Below is a small trained network, with its code and all its weights. Each question gives an input and a class and asks what happens when units are switched off, that is, made to give their printed mean instead of their output.

import numpy as np


def w(rows, s, z=0):
    codes = np.array(rows[::2]) - 128.0
    scale = np.full(codes.shape[1], s)
    scale[-1] = z or s
    return codes * scale


def norm(h):
    return h / np.sqrt((h * h).mean(-1, keepdims=True) + 1e-5)


def f(y):
    return y / 2 * (1 + np.tanh(0.7978845608 * (y + 0.044715 * y**3)))


def log_softmax(a):
    a = a - a.max(-1, keepdims=True)
    return a - np.log(np.exp(a).sum(-1, keepdims=True))


def net(x, mask):
    res = np.array(x, float).reshape(1, 8) / 4 @ E
    u = 0
    for l in range(4):
        y = f(norm(res) @ A[l][:, :-1].T + A[l][:, -1])
        res = res + np.where(mask[u : u + 3], y, B[l][:, -1]) @ B[l][:, :-1]
        u += 3
    return log_softmax(norm(res)[-1] @ U[:, :-1].T + U[:, -1])


A, B = {}, {}
E = w([
[58,139,141,145,134,122],'x0',
[83,159,168,113,187,184],'x1',
[119,163,112,57,215,114],'x2',
[127,254,102,122,142,83],'x3',
[63,49,112,132,150,114],'x4',
[201,178,208,206,111,70],'x5',
[92,100,40,86,114,76],'x6',
[105,154,132,88,163,167],'x7',
],0.0038)
A[0] = w([
[255,196,145,161,172,108,72],'L0N1',
[106,87,121,30,133,119,69],'L0N2',
[88,171,103,187,69,81,245],'L0N3',
],0.0044,0.0013)
B[0] = w([
[104,147,179,125,73,224,243],'L0N1',
[126,222,144,254,199,87,186],'L0N2',
[100,77,233,76,86,109,250],'L0N3',
],0.0055,0.0014)
A[1] = w([
[133,192,77,103,200,90,7],'L1N1',
[248,164,42,27,54,23,37],'L1N2',
[85,165,67,3,182,148,71],'L1N3',
],0.0051,0.002)
B[1] = w([
[87,118,90,117,227,200,160],'L1N1',
[235,43,115,228,178,68,228],'L1N2',
[2,240,11,117,49,218,249],'L1N3',
],0.0046,0.0021)
A[2] = w([
[246,240,216,153,116,194,53],'L2N1',
[255,146,171,146,6,87,249],'L2N2',
[234,22,152,125,142,108,205],'L2N3',
],0.0043,0.0014)
B[2] = w([
[170,158,218,36,66,49,204],'L2N1',
[40,132,142,73,204,73,255],'L2N2',
[41,95,79,199,255,190,204],'L2N3',
],0.0059,0.0035)
A[3] = w([
[206,143,222,111,244,175,252],'L3N1',
[109,134,214,131,47,72,39],'L3N2',
[105,1,154,155,67,237,244],'L3N3',
],0.0053,0.0019)
B[3] = w([
[77,66,98,96,74,3,227],'L3N1',
[57,159,145,18,69,90,183],'L3N2',
[192,129,146,237,212,42,253],'L3N3',
],0.0053,0.003)
U = w([
[8,185,22,97,183,197,158],'0',
[102,163,254,62,54,32,191],'1',
[160,25,132,254,201,43,205],'2',
[210,128,40,162,92,141,30],'3',
[237,203,139,91,67,181,58],'4',
[176,138,152,198,123,230,3],'5',
],0.0088,0.0047)

Each question gives the input, the list of numbers given to net, and the class t.
The units are the neurons (one row each of A and B). Each row of codes is followed by its name. A weight is (code - 128) times the scale printed after its matrix; where a second scale follows, it is the last column's (A, B and U).
mask holds one flag per neuron, layer by layer. A switched-off neuron (its flag False) gives its mean, the last column of its row in B, instead of its output. The means were averaged over made-up inputs and are rounded, as every weight is.
A unit's drop is (log p(t) with every unit on - log p(t) with that unit switched off) / (log p(t) with every unit on - log p(t) with every unit switched off).
The circuit of an input: a set's keep is (log p(t) with only the set's units on - log p(t) with every unit switched off) / (log p(t) with every unit on - log p(t) with every unit switched off). Starting from all 12 units, units are removed one at a time, each time the one whose removal leaves the highest keep (on an exact tie, the one counted first), for as long as the keep stays at least 0.8.
circuit, biggest first: the units of the circuit, biggest drop first
unit that matters most: the unit with the biggest drop
top k neurons: the k neurons with the biggest drops, biggest first
top k neurons in layer l: the k neurons of layer l with the biggest drops, biggest first
drop of u: that unit's drop, to one decimal
input [8,7,-7,5,3,0,4,-6], class 1: circuit, biggest first : (L2N3 L0N3)
input [-6,2,1,-6,-5,3,-4,1], class 1: top neuron in layer 2 : (L2N1)
input [-4,5,5,4,3,3,2,-3], class 0: top 2 neurons : (L1N3 L1N1)
input [6,-5,-8,-6,-2,8,-3,3], class 1: circuit, biggest first : (L3N2 L1N2)
input [2,-8,7,5,-6,-1,7,5], class 3: top 2 neurons : (L1N2 L2N2)
input [-4,-2,-2,8,-6,-2,8,3], class 3: top 3 neurons : (L1N2 L1N3 L2N3)
input [-8,3,-7,3,2,-3,-4,1], class 1: top 2 neurons : (L2N1 L1N2)
input [2,-1,1,7,-8,-2,2,0], class 4: circuit, biggest first : (L3N1 L2N2 L2N3)
input [-1,2,-3,3,-2,-2,-2,6], class 4: circuit, biggest first : (L2N3 L2N2)
input [3,-1,-8,0,-3,-8,2,3], class 2: top 3 neurons : (L3N3 L2N2 L2N1)
input [-6,-6,4,7,2,-3,-3,-2], class 2: top 2 neurons : (L1N2 L3N2)
input [-8,0,-1,2,-7,-4,-8,4], class 1: drop of L0N1 : 0.0
input [-4,7,-2,-1,3,5,-6,-1], class 1: drop of L2N1 : 0.3
input [5,7,-3,7,-1,-6,-7,-6], class 1: drop of L0N3 : 0.1
input [7,-7,-5,3,-4,-3,7,2], class 2: unit that matters most : L1N2
input [-8,1,-6,1,-7,2,-5,-4], class 1: drop of L0N1 : 0.0
input [8,2,-4,-5,-1,-3,8,-3], class 2: top 2 neurons in layer 2 : (L2N2 L2N1)
